Here is a tiny trained network, its code and every weight. The questions are about switching its units off for an input and a class, where a switched-off unit gives its printed mean instead of its output.

import numpy as np


def w(rows, s, z=0):
    codes = np.array(rows[::2]) - 128.0
    scale = np.full(codes.shape[1], s)
    scale[-1] = z or s
    return codes * scale


def f(y):
    return y / 2 * (1 + np.tanh(0.7978845608 * (y + 0.044715 * y**3)))


def log_softmax(a):
    a = a - a.max(-1, keepdims=True)
    return a - np.log(np.exp(a).sum(-1, keepdims=True))


def net(x, mask):
    res = np.array(x, float).reshape(1, 4) / 4 @ E
    y = f(res @ A[0][:, :-1].T + A[0][:, -1])
    res = res + np.where(mask, y, B[0][:, -1]) @ B[0][:, :-1]
    return log_softmax(res[-1] @ U[:, :-1].T + U[:, -1])


A, B = {}, {}
E = w([
[180,156,163,197,124,134,124,198],'x0',
[138,170,81,94,151,189,40,156],'x1',
[113,58,201,178,72,216,114,77],'x2',
[79,60,105,153,6,71,95,183],'x3',
],0.014)
A[0] = w([
[110,135,139,113,160,198,144,100,136],'n0',
[107,142,69,72,129,77,106,151,152],'n1',
[132,169,104,86,169,138,143,61,188],'n2',
[197,189,102,116,123,154,132,141,159],'n3',
[119,137,152,49,153,143,139,5,170],'n4',
[123,117,70,133,43,112,123,151,128],'n5',
[146,182,162,215,154,191,128,124,254],'n6',
[193,185,85,121,137,188,102,193,147],'n7',
[67,102,69,66,93,63,140,160,213],'n8',
[110,141,122,101,129,184,205,70,123],'n9',
[141,137,86,137,149,166,119,94,162],'n10',
[180,154,105,157,203,93,113,143,169],'n11',
[160,166,142,86,113,162,102,202,133],'n12',
[62,53,159,216,62,119,105,153,193],'n13',
[135,155,172,158,111,77,178,98,118],'n14',
[132,96,134,115,79,181,139,103,167],'n15',
[167,142,217,134,106,162,137,87,171],'n16',
],0.013,0.0085)
B[0] = w([
[81,58,135,92,135,171,149,119,185],'n0',
[142,160,67,71,78,83,98,131,201],'n1',
[131,108,59,61,148,188,115,137,212],'n2',
[103,107,121,133,143,113,141,213,192],'n3',
[162,51,48,107,107,226,130,94,218],'n4',
[56,84,113,159,111,88,96,119,194],'n5',
[111,97,214,156,143,151,175,160,230],'n6',
[111,142,164,120,173,129,51,217,215],'n7',
[150,139,8,82,104,1,75,100,225],'n8',
[149,76,133,138,190,200,163,32,180],'n9',
[87,98,139,99,104,137,105,140,170],'n10',
[113,109,116,86,207,119,137,202,207],'n11',
[81,141,148,151,110,119,96,171,177],'n12',
[107,88,190,219,36,31,77,74,254],'n13',
[176,99,160,92,162,97,148,98,175],'n14',
[118,131,156,167,82,125,144,68,183],'n15',
[158,146,186,171,89,216,153,148,203],'n16',
],0.0092,0.021)
U = w([
[99,116,73,184,163,144,86,100,6],'0',
[142,210,33,59,126,103,124,132,101],'1',
[81,137,153,139,160,134,82,234,163],'2',
[178,118,171,159,200,99,190,141,99],'3',
[201,122,62,110,181,141,144,93,73],'4',
[70,81,99,161,82,63,85,86,174],'5',
[109,57,125,116,149,236,136,100,224],'6',
[149,129,245,195,82,167,138,83,180],'7',
],0.011,0.0022)

Each question gives the input, the list of numbers given to net, and the class t.
The units are the neurons (one row each of A and B). Each row of codes is followed by its name. A weight is (code - 128) times the scale printed after its matrix; where a second scale follows, it is the last column's (A, B and U).
mask holds one flag per neuron, in row order. A switched-off neuron (its flag False) gives its mean, the last column of its row in B, instead of its output. The means were averaged over made-up inputs and are rounded, as every weight is.
A unit's drop is (log p(t) with every unit on - log p(t) with that unit switched off) / (log p(t) with every unit on - log p(t) with every unit switched off).
The circuit of an input: a set's keep is (log p(t) with only the set's units on - log p(t) with every unit switched off) / (log p(t) with every unit on - log p(t) with every unit switched off). Starting from the 12 units with the biggest drops (on a tie, the unit counted first), units are removed one at a time, each time the one whose removal leaves the highest keep (on an exact tie, the one counted first), for as long as the keep stays at least 0.8.
units of the circuit, in order: the units of the circuit, biggest drop first
most important unit: the unit with the biggest drop
k most important neurons: the k neurons with the biggest drops, biggest first
drop of u: that unit's drop, to one decimal
input [-4,6,5,1], class 6: units of the circuit, in order => n8
input [1,5,-3,2], class 2: 3 most important neurons => n7, n12, n4
input [-4,8,8,1], class 7: units of the circuit, in order => n15, n2, n8
input [-7,-4,0,-1], class 6: 3 most important neurons => n4, n9, n1
input [3,3,-7,3], class 1: 3 most important neurons => n8, n1, n6
input [-1,6,8,5], class 7: 3 most important neurons => n8, n1, n15
input [-1,8,-7,-3], class 2: 4 most important neurons => n7, n3, n12, n11
input [4,2,-3,3], class 2: 2 most important neurons => n13, n7
input [-8,-5,-4,-6], class 6: 2 most important neurons => n4, n9
input [8,8,8,-4], class 2: 2 most important neurons => n7, n13
input [0,5,1,2], class 2: 3 most important neurons => n13, n8, n4
input [-2,7,-3,5], class 1: 2 most important neurons => n13, n1
input [-1,7,-8,8], class 1: drop of n13 => 0.2
input [6,5,5,-5], class 2: most important unit => n7
input [3,-7,-4,0], class 3: drop of n13 => 0.2
input [-2,-1,-7,1], class 1: drop of n1 => 0.0
input [0,7,-3,5], class 1: drop of n15 => 0.1
